[128 = 0]

[155 113 125 120 129 222 146 160 127 135 107 117 129 128 158 128 127 105
 132 125 105 125 167 123 124 143 191 127 128 146 111 127 133 152 164]  vop, <11>
[141 157 129 115 114 172 147 151 119 121 133 135  97 118 125  91 122 117
 139 122 147 123 142 128 152 130 123 138 145 133 102 133 128 164 133]  vop, <21>
[132 163 133 119 145 137 162 131 112 125 106 139 131  84 119 130 118 127
 184 115 130 137 141 128 148 132 118 133 153 134  89 126 136 174 147]  bifig, <21>
[129 103 141 137 127 146 125 154 133 138 131 121 138 141 125 128 134 142
 126 119 143 115 135 127 131 109 117 123 121 109 121 129 121 133 129]  vop, <21>
[154 106 121 135 124 168 136 160 127 141 105 138 142 122 146 141 127 136
 124 120 124 109 171 136 118 139 166 120 112 134  88 111 122 144 178]  vop, <11>
[125 154 131 130 130  62 145  89 106 124 126 132 151 115 136 149 106 117
 151 120 138 132 136 122 130 147 111 122 143 132 115 139 125 163 131]  bifig, <21>
[146 147 110 114 121  83 146  72 113 109 118 131 103 102 149 110 132 106
 124 133  97 153 126 127 112 144 158 128 119 134 101 130 138 159 142]  kodi, <21>
[142 127 124 123 190 115 134 142 114 100 110 116 141 108 163 110 117 131
 165 122 108 135 116 130 132 134 117 121 137 112 121 144 121 173 107]  bifig, <22>
[141 125 133 124 165 217 140 205 127 109 125 123 105  98 154  96 124 141
 139 125 117 141 139 132 141 122 146 135 142 138 138 140 131 152 122]  vop, <22>
[152 129 125 124 138 139 130 171 115 103 137 126  87 122 153  90 138 113
 131 111 119 141 130 124 135 120 121 127 110 106 101 142 134 168 120]  vop, <22>
[139 117 114 112 122 135 155 158 124 123 121 144 117  85 145 132 127 122
 123 140 123 113 161 110 127 141 138 133 131 170 141 136 123 166 149]  pudep, <11>
[109 130 136 138 133   4 129  78 106 137 142 125 172 110 101 158 119 133
 152 130 169 117 108 132 140 124  51 113 130 102 129 137 121 148 126]  bifig, <13>
[122 127 141 111 130 148 144 172 108 122 134 131 103 107 109 115 127 127
 144 129 143 116 129 126 158 126 105 133 136 131 138 143 129 152 100]  vop, <13>
[131 139 134 140 156 160 129 139 125 116 115 136 153  99 146 131 116 124
 146 123 118 143 133 109 111 133 105 133 154 124 152 128 132 155 148]  bifig, <22>
[134 129 126 133 137 128 111 138 138 100 125 137 105 131 151  91 137 130
 121 130 118 145 115 121 115 128 157 130 106 118 115 137 123 145 146]  kodi, <22>
[114 150 144 139 141  55 127 110 130 128 122 132 135 130 108 134 127 124
 152 112 155 136 107 126 156 121 105 125 137 106 112 129 122 127 133]  bifig, <13>
[136 164 118 105 109 181 131 107 120 100 146 118 109  93 132  95 140 116
 140 120  78 168 113 130 112 115 102 132 147 124 127 129 129 141 119]  kodi, <22>
[151 132 110  95 131 145 153  92 119 108  94 159  99 103 150 124 126 123
 153 140 110 129 135 143 132 164 209 138 125 168 106 125 127 176 158]  kodi, <11>
[138  86 118 115 129 193 116 169 131 120 144 127 132 105 141 116 141 129
 112 132  96 105 146 128 116 115 112 118 110 134 146 134 130 133 136]  pudep, <22>
[128 146 134 107 128 106 147 109 132 102 112 151 114  69 125 116 126 115
 130 133 116 139 133 132 107 144 155 131 135 170 131 125 139 141 149]  kodi, <11>
[124 128 117  97 138 118 141  83 107 119 133 143 129  89 124 126 102 129
 176 133 141 137 110 128 140 138 131 130 135 127 123 141 134 170 133]  kodi, <13>
[135 119 127 126 161 173 132 173 132 109 127 127 110 128 156  96 134 131
 132 124 101 133 134 123 122 124 145 124 122 128 129 133 128 155 138]  vop, <22>
[135 134 123 113 117 107 131  72 107 133 134 133 133 128 119 129 130 131
 149 124 124 135 115 133 132 135 100 120 118 105  98 125 132 134 133]  Buf, <21>
[137 139 115 115 109 118 124  67 110 126 135 127 129 158 118 129 125 123
 140 122 124 135 115 127 136 120  84 122 116 111  85 142 132 141 131]  kodi, <21>
[123 136 116  92 107 163 131  77 118 124 144 149 122  78 100 113 138 120
 153 124 121 135 116 134 142 118 130 136 132 129 125 122 141 137 138]  kodi, <13>
[146 147 128 106 120 118 119  59 113 124 123 137 130 115 134 127 146 134
 147 123 105 140 119 131 127 132 145 122 121 118 101 133 135 138 131]  Buf, <21>
[148 141 128 121 137 139 150 152 112 104 112 141 111 110 132 122 124 121
 154 112 128 126 182 122 149 131 148 130 130 123  94 138 128 180 152]  vop, <21>
[141 142 131 121 119 140 156 166 120 129 118 144 100 122 124 124 125 114
 143 130 142 117 150 121 142 135 155 136 129 145 110 135 129 165 148]  vop, <21>
[138 147 124 107 103 181 168 173 113 123 134 137  92  84 137 101 137 116
 119 125 102 124 157 121 139 118 118 131 145 157 126 143 132 177 142]  pudep, <21>
[132 174 128 110 145 157 153  81 108 120 124 115 121 100 123 120 108 112
 176 118 124 135 126 116 150 119 123 133 161 144 117 142 118 184 139]  bifig, <21>
[159 137 119 102 135 125 155 154 112 127 109 135 113 104 135 129 125 110
 149 126 118 122 153 139 153 146 164 132 129 148 100 133 124 176 139]  vop, <21>
[123 155 142 135 117 155 134 171 116 139 135 131 132 104 107 114 135 106
 140 104 119 136 138 130 147 112  90 135 146 112 107 116 133 143 143]  bifig, <21>
